Below are the code and all the weights of a small trained network. Each question names an input and a target symbol and asks about switching units off, where a switched-off unit gives its printed mean instead of its output.

import numpy as np


def w(rows, s, z=0):
    codes = np.array(rows[::2]) - 128.0
    scale = np.full(codes.shape[1], s)
    scale[-1] = z or s
    return codes * scale


def f(y):
    return y / 2 * (1 + np.tanh(0.7978845608 * (y + 0.044715 * y**3)))


def softmax(a):
    e = np.exp(a - a.max(-1, keepdims=True))
    return e / e.sum(-1, keepdims=True)


def log_softmax(a):
    a = a - a.max(-1, keepdims=True)
    return a - np.log(np.exp(a).sum(-1, keepdims=True))


def net(x, mask):
    ids = ['βγδηλμπφ'.index(c) for c in x.split()]
    T = len(ids)
    res = E[ids] + P[:T]
    r = res
    for j in range(3):
        rows = slice(3 * j, 3 * j + 3)
        q, k, v = (r @ M[0][rows].T for M in (Q, K, V))
        z = softmax(np.where(np.tri(T) > 0, q @ k.T / 3**0.5, -1e9)) @ v
        o = O[0][rows]
        res = res + np.where(mask[j], z, o[:, -1]) @ o[:, :-1]
    y = f(res @ A[0][:, :-1].T + A[0][:, -1])
    res = res + np.where(mask[3:19], y, B[0][:, -1]) @ B[0][:, :-1]
    return log_softmax(res[-1] @ U[:, :-1].T + U[:, -1])


Q, K, V, O, A, B = {}, {}, {}, {}, {}, {}
E = w([
[13,177,238,105,216,187,166],'β',
[113,82,143,10,71,76,94],'γ',
[147,1,165,108,132,109,158],'δ',
[221,76,99,116,117,130,201],'η',
[76,87,81,183,65,166,72],'λ',
[171,144,75,50,111,60,158],'μ',
[116,75,92,155,156,58,229],'π',
[77,232,102,198,171,177,93],'φ',
],0.01)
P = w([
[138,172,227,141,55,46,130],'0',
[106,128,164,95,82,170,183],'1',
[97,110,138,93,91,166,190],'2',
[108,121,135,112,116,166,162],'3',
[103,119,120,108,133,156,147],'4',
[105,112,102,103,149,140,143],'5',
[106,108,91,111,170,138,132],'6',
[108,107,74,106,188,134,127],'7',
[107,92,54,103,214,134,120],'8',
[105,97,49,108,227,124,113],'9',
[102,86,34,115,254,116,103],'10',
],0.0094)
Q[0] = w([
[120,192,135,200,133,162,68],'h1',
[146,88,92,139,100,84,115],'h1',
[190,75,74,122,46,43,130],'h1',
[44,130,145,102,204,181,163],'h2',
[129,184,131,160,129,126,90],'h2',
[191,122,112,142,69,89,110],'h2',
[116,179,197,121,193,155,131],'h3',
[239,113,112,130,35,2,135],'h3',
[112,178,133,204,122,178,63],'h3',
],0.017)
K[0] = w([
[82,90,67,58,173,250,150],'h1',
[106,138,183,132,93,144,146],'h1',
[115,146,190,134,75,133,165],'h1',
[133,109,78,140,175,121,99],'h2',
[94,193,136,128,139,208,151],'h2',
[126,146,181,114,75,126,155],'h2',
[126,150,97,97,182,106,164],'h3',
[145,118,193,106,74,143,146],'h3',
[107,60,55,76,160,226,127],'h3',
],0.013)
V[0] = w([
[49,14,192,172,141,142,88],'h1',
[221,154,74,211,138,158,209],'h1',
[45,210,129,208,184,88,209],'h1',
[139,131,185,110,247,119,178],'h2',
[226,45,141,139,115,128,142],'h2',
[162,149,200,140,73,97,172],'h2',
[157,69,72,158,76,45,195],'h3',
[161,56,164,104,198,147,255],'h3',
[110,92,85,253,137,192,140],'h3',
],0.0089)
O[0] = w([
[136,14,219,64,100,198,58,156],'h1',
[37,157,126,83,125,82,243,3],'h1',
[132,111,120,168,6,132,204,206],'h1',
[97,199,172,112,31,97,19,145],'h2',
[102,135,58,12,130,128,131,103],'h2',
[90,112,94,119,181,106,66,138],'h2',
[53,61,116,225,137,94,94,58],'h3',
[143,90,254,108,141,28,156,116],'h3',
[20,85,155,76,131,170,168,36],'h3',
],0.009,0.0053)
A[0] = w([
[176,89,131,157,159,129,47,2],'n1',
[134,43,27,170,126,158,161,156],'n2',
[102,157,152,8,120,182,143,30],'n3',
[108,99,127,97,208,185,183,75],'n4',
[98,171,77,31,81,119,223,59],'n5',
[88,109,207,108,163,117,80,91],'n6',
[114,94,161,33,153,139,151,37],'n7',
[71,117,165,75,102,78,149,136],'n8',
[157,228,187,139,124,76,115,98],'n9',
[119,14,97,92,107,38,119,91],'n10',
[76,142,173,124,247,53,138,99],'n11',
[149,119,133,176,106,166,69,73],'n12',
[111,161,110,135,73,210,199,118],'n13',
[183,138,132,153,41,163,51,101],'n14',
[2,146,163,176,127,155,203,53],'n15',
[166,140,53,82,167,196,77,61],'n16',
],0.0071,0.0061)
B[0] = w([
[90,253,158,116,106,211,198,173],'n1',
[73,136,196,68,64,50,63,225],'n2',
[189,210,66,242,39,84,84,156],'n3',
[166,100,107,159,79,154,189,150],'n4',
[150,216,178,7,96,182,97,148],'n5',
[128,113,93,79,100,103,45,160],'n6',
[176,133,64,168,23,126,120,145],'n7',
[98,175,94,198,97,184,134,149],'n8',
[51,91,145,111,129,71,155,176],'n9',
[172,234,243,141,176,174,180,163],'n10',
[124,74,31,40,146,147,179,178],'n11',
[99,158,101,118,137,143,181,173],'n12',
[125,196,117,109,190,136,90,191],'n13',
[106,99,83,139,165,177,212,255],'n14',
[150,68,84,193,163,208,11,165],'n15',
[44,115,186,167,85,164,162,194],'n16',
],0.0063,0.0075)
U = w([
[235,65,86,120,88,157,197,158],'β',
[132,199,108,205,184,218,129,119],'γ',
[180,129,212,57,224,112,16,115],'δ',
[78,130,121,61,241,103,252,180],'η',
[27,8,67,113,98,160,67,179],'λ',
[185,141,61,171,79,47,2,137],'μ',
[84,172,254,184,46,73,197,120],'π',
[96,195,75,45,66,121,152,4],'φ',
],0.0047,0.0037)

Each question gives the input, a string of symbols that net reads in full, and the target symbol t.
The units are the heads (3 rows each of Q, K, V and O) and the neurons (one row each of A and B). Each row of codes is followed by its name. A weight is (code - 128) times the scale printed after its matrix; where a second scale follows, it is the last column's (O, A, B and U).
mask holds one flag per unit, heads first, then neurons. A switched-off unit (its flag False) gives its mean, the last column of its rows in O or B, instead of its output. The means were averaged over made-up inputs and are rounded, as every weight is.
A unit's drop is (log p(t) with every unit on - log p(t) with that unit switched off) / (log p(t) with every unit on - log p(t) with every unit switched off).
The circuit of an input: a set's keep is (log p(t) with only the set's units on - log p(t) with every unit switched off) / (log p(t) with every unit on - log p(t) with every unit switched off). Starting from the 12 units with the biggest drops (on a tie, the unit counted first), units are removed one at a time, each time the one whose removal leaves the highest keep (on an exact tie, the one counted first), for as long as the keep stays at least 0.8.
circuit, biggest first: the units of the circuit, biggest drop first
most important unit: the unit with the biggest drop
k most important neurons: the k neurons with the biggest drops, biggest first
which heads matter: for each layer, one digit per head in row order, 1 if its drop is at least 0.15 and else 0, layers parted by /
input μ β β λ π, target μ: which heads matter -> 101
input β γ μ δ η λ γ δ λ β π, target β: which heads matter -> 111
input β β μ λ β β β γ μ, target β: circuit, biggest first -> h1; h3; n14
input λ β δ λ λ λ λ η, target λ: which heads matter -> 001
input φ μ λ β λ γ γ μ φ μ δ, target φ: circuit, biggest first -> h1; h3; h2; n5
input β γ β β, target δ: circuit, biggest first -> h1; h3
input γ β μ β π μ β λ φ γ η, target γ: most important neuron -> n1
input λ μ γ φ λ φ β β δ γ, target λ: which heads matter -> 001
input η φ η γ π φ μ, target η: which heads matter -> 101
input γ β μ β, target η: which heads matter -> 101
input φ γ η μ, target φ: circuit, biggest first -> h1; h3; n5
input π π η μ φ π β η π λ γ, target π: circuit, biggest first -> h3; h1; n10
input φ λ β γ λ μ μ β γ, target φ: circuit, biggest first -> h1; h3; n5
input β μ λ β π λ μ γ γ δ β, target μ: most important neuron -> n3
input η π γ, target η: circuit, biggest first -> h1; h2
input γ φ δ γ μ π β β λ π, target γ: circuit, biggest first -> h1; n1; h3
input φ μ β φ δ, target φ: circuit, biggest first -> h1; h3; n5; h2
input β β γ η η φ η η π π, target β: circuit, biggest first -> h1; h3
input η η γ, target η: which heads matter -> 111
input λ β λ β β λ μ γ γ π, target λ: most important unit -> h3
